Below is a small trained network, with its code and all its weights. Each question gives an input and a class and asks what happens when units are switched off, that is, made to give their printed mean instead of their output.

import numpy as np


def w(rows, s, z=0):
    codes = np.array(rows[::2]) - 128.0
    scale = np.full(codes.shape[1], s)
    scale[-1] = z or s
    return codes * scale


def norm(h):
    return h / np.sqrt((h * h).mean(-1, keepdims=True) + 1e-5)


def f(y):
    return y / 2 * (1 + np.tanh(0.7978845608 * (y + 0.044715 * y**3)))


def log_softmax(a):
    a = a - a.max(-1, keepdims=True)
    return a - np.log(np.exp(a).sum(-1, keepdims=True))


def net(x, mask):
    res = np.array(x, float).reshape(1, 8) / 4 @ E
    u = 0
    for l in range(3):
        y = f(norm(res) @ A[l][:, :-1].T + A[l][:, -1])
        res = res + np.where(mask[u : u + 9], y, B[l][:, -1]) @ B[l][:, :-1]
        u += 9
    return log_softmax(norm(res)[-1] @ U[:, :-1].T + U[:, -1])


A, B = {}, {}
E = w([
[128,125,126,123,125,129,121,131,123,133],'x0',
[130,128,129,129,135,126,134,130,124,125],'x1',
[112,171,78,51,201,100,49,51,135,85],'x2',
[218,37,121,130,178,238,115,92,191,140],'x3',
[127,125,126,132,134,131,124,137,121,124],'x4',
[129,126,128,122,123,126,126,128,130,131],'x5',
[155,136,253,172,121,139,64,31,28,102],'x6',
[126,124,125,128,129,130,119,136,124,128],'x7',
],0.0045)
A[0] = w([
[235,104,36,112,139,214,139,152,218,132,34],'L0N0',
[115,137,89,106,156,83,116,81,63,113,69],'L0N1',
[110,177,81,108,131,88,149,133,145,118,22],'L0N2',
[254,99,191,124,163,219,103,114,141,84,7],'L0N3',
[136,63,156,131,84,134,204,217,189,154,82],'L0N4',
[91,136,162,103,176,148,105,151,173,162,53],'L0N5',
[102,159,77,117,169,143,86,93,158,121,117],'L0N6',
[80,122,146,93,158,146,125,132,143,177,58],'L0N7',
[52,164,79,68,123,96,175,217,157,148,100],'L0N8',
],0.0046,0.0021)
B[0] = w([
[60,105,248,124,204,95,126,162,170,173,226],'L0N0',
[109,90,152,184,102,161,101,100,186,67,156],'L0N1',
[143,84,86,179,81,13,79,153,149,75,152],'L0N2',
[188,143,72,143,83,142,83,105,105,167,218],'L0N3',
[31,120,56,176,122,170,104,39,65,98,211],'L0N4',
[146,103,81,89,116,78,164,56,97,193,116],'L0N5',
[146,131,95,79,143,87,155,123,165,49,164],'L0N6',
[130,87,111,155,135,56,142,103,107,110,115],'L0N7',
[254,125,111,214,69,57,109,87,176,127,254],'L0N8',
],0.0045,0.0039)
A[1] = w([
[149,43,165,221,83,157,198,195,162,186,90],'L1N0',
[198,90,105,207,107,120,143,175,135,212,164],'L1N1',
[145,164,145,96,165,110,67,75,100,130,251],'L1N2',
[136,148,120,66,133,74,134,170,144,119,20],'L1N3',
[75,162,1,133,82,54,189,184,148,114,79],'L1N4',
[144,147,118,19,197,52,128,167,192,130,20],'L1N5',
[82,145,172,111,129,126,88,130,65,83,59],'L1N6',
[48,53,77,85,230,177,194,156,188,153,96],'L1N7',
[82,139,185,151,76,160,196,166,79,155,73],'L1N8',
],0.0059,0.0017)
B[1] = w([
[78,140,112,147,92,113,114,62,104,100,223],'L1N0',
[48,138,129,112,99,116,171,105,90,118,210],'L1N1',
[103,103,57,127,127,86,171,182,176,111,202],'L1N2',
[126,129,125,136,148,117,97,155,133,97,138],'L1N3',
[205,103,143,109,160,253,107,44,68,149,253],'L1N4',
[121,66,156,84,172,121,141,206,156,154,182],'L1N5',
[111,141,136,121,100,49,176,111,157,119,159],'L1N6',
[78,83,98,159,98,82,114,149,212,117,195],'L1N7',
[179,159,180,149,156,110,60,221,196,148,177],'L1N8',
],0.0066,0.0055)
A[2] = w([
[48,151,74,72,149,35,110,177,112,42,164],'L2N0',
[210,91,63,53,214,122,64,77,180,95,145],'L2N1',
[186,166,215,151,113,98,118,253,166,171,66],'L2N2',
[118,71,151,106,163,151,86,111,127,187,154],'L2N3',
[114,146,155,158,93,231,169,109,9,121,41],'L2N4',
[229,146,75,67,153,141,127,89,140,99,84],'L2N5',
[134,157,159,126,72,228,171,87,52,203,4],'L2N6',
[51,156,120,103,97,95,159,145,102,113,50],'L2N7',
[74,211,140,136,72,65,138,152,116,71,127],'L2N8',
],0.0059,0.0026)
B[2] = w([
[147,94,96,132,104,161,189,21,99,156,196],'L2N0',
[160,218,205,142,107,118,51,235,55,127,255],'L2N1',
[136,162,197,159,84,197,155,248,112,253,156],'L2N2',
[164,205,45,100,112,101,183,127,74,59,153],'L2N3',
[208,87,34,26,176,152,218,117,107,184,200],'L2N4',
[116,152,189,170,170,139,38,176,66,81,191],'L2N5',
[185,92,67,92,119,160,214,121,89,123,192],'L2N6',
[139,153,165,68,200,103,128,40,117,89,134],'L2N7',
[128,152,159,59,211,148,174,118,215,114,184],'L2N8',
],0.0049,0.0065)
U = w([
[182,97,66,141,80,194,192,75,36,158,255],'0',
[198,170,145,117,147,122,32,175,41,78,232],'1',
[122,179,238,149,99,135,172,187,138,185,147],'2',
[101,159,148,77,154,57,176,38,139,66,41],'3',
[4,74,97,198,71,134,130,87,174,145,2],'4',
[106,73,111,85,166,86,99,229,198,122,47],'5',
],0.013,0.001)

Each question gives the input, the list of numbers given to net, and the class t.
The units are the neurons (one row each of A and B). Each row of codes is followed by its name. A weight is (code - 128) times the scale printed after its matrix; where a second scale follows, it is the last column's (A, B and U).
mask holds one flag per neuron, layer by layer. A switched-off neuron (its flag False) gives its mean, the last column of its row in B, instead of its output. The means were averaged over made-up inputs and are rounded, as every weight is.
A unit's drop is (log p(t) with every unit on - log p(t) with that unit switched off) / (log p(t) with every unit on - log p(t) with every unit switched off).
The circuit of an input: a set's keep is (log p(t) with only the set's units on - log p(t) with every unit switched off) / (log p(t) with every unit on - log p(t) with every unit switched off). Starting from the 12 units with the biggest drops (on a tie, the unit counted first), units are removed one at a time, each time the one whose removal leaves the highest keep (on an exact tie, the one counted first), for as long as the keep stays at least 0.8.
units of the circuit, in order: the units of the circuit, biggest drop first
most important unit: the unit with the biggest drop
top k neurons: the k neurons with the biggest drops, biggest first
drop when u is switched off: that unit's drop, to one decimal
input [-3,0,-7,-7,-4,0,-1,-3], class 0: units of the circuit, in order : (L1N4)
input [-1,-5,0,-2,-1,7,8,-3], class 2: units of the circuit, in order : (L1N0 L0N4 L2N2 L1N4)
input [8,2,1,1,3,-2,0,4], class 5: top 2 neurons : (L0N4 L0N8)
input [6,-4,2,0,-7,0,-8,2], class 1: units of the circuit, in order : (L1N4 L2N1)
input [-2,-7,-5,0,5,-7,3,-7], class 2: top 2 neurons : (L1N8 L1N4)
input [8,0,-3,-8,2,3,7,2], class 2: top 2 neurons : (L1N8 L2N2)
input [8,-3,0,-2,6,-8,8,8], class 2: top 2 neurons : (L1N0 L0N4)
input [-5,7,8,-1,-5,-3,-5,-4], class 1: top 2 neurons : (L2N1 L1N4)
input [-2,7,6,0,0,-4,4,-1], class 3: top 3 neurons : (L1N4 L0N8 L1N2)
input [-4,4,0,-3,-2,0,-2,5], class 0: top 3 neurons : (L1N4 L1N1 L1N8)
input [5,6,6,0,-2,-4,-5,-8], class 1: top 4 neurons : (L2N1 L1N4 L0N8 L0N2)
input [-6,-6,8,-1,-8,-7,0,-8], class 1: top 4 neurons : (L2N1 L0N0 L1N1 L0N6)
input [-1,3,5,1,5,4,-3,6], class 5: top 2 neurons : (L1N5 L0N0)
input [6,1,0,5,-7,-2,-3,4], class 4: most important unit : L1N7
input [-7,-8,0,-7,0,1,4,-6], class 2: top 2 neurons : (L1N8 L2N2)
input [5,7,2,0,-3,-6,-2,-4], class 1: top 2 neurons : (L0N8 L0N2)
input [-7,6,8,-2,2,8,-6,6], class 1: top 2 neurons : (L1N4 L2N1)
input [0,-5,0,-5,2,5,5,-8], class 2: top 2 neurons : (L1N8 L2N2)
input [-8,-6,2,0,-3,-5,6,-5], class 3: top 3 neurons : (L1N4 L1N6 L0N8)
input [6,7,-7,-2,6,-4,-7,6], class 0: most important unit : L1N4
input [8,1,1,-4,4,-5,7,0], class 3: drop when L1N6 is switched off : 0.3
input [-1,8,8,6,-1,-8,-1,-1], class 5: drop when L0N0 is switched off : 0.1
input [-5,-8,-2,-4,-4,-3,-4,3], class 0: drop when L1N4 is switched off : 0.2
input [-6,2,7,-2,-6,5,6,-6], class 3: drop when L1N4 is switched off : 0.1
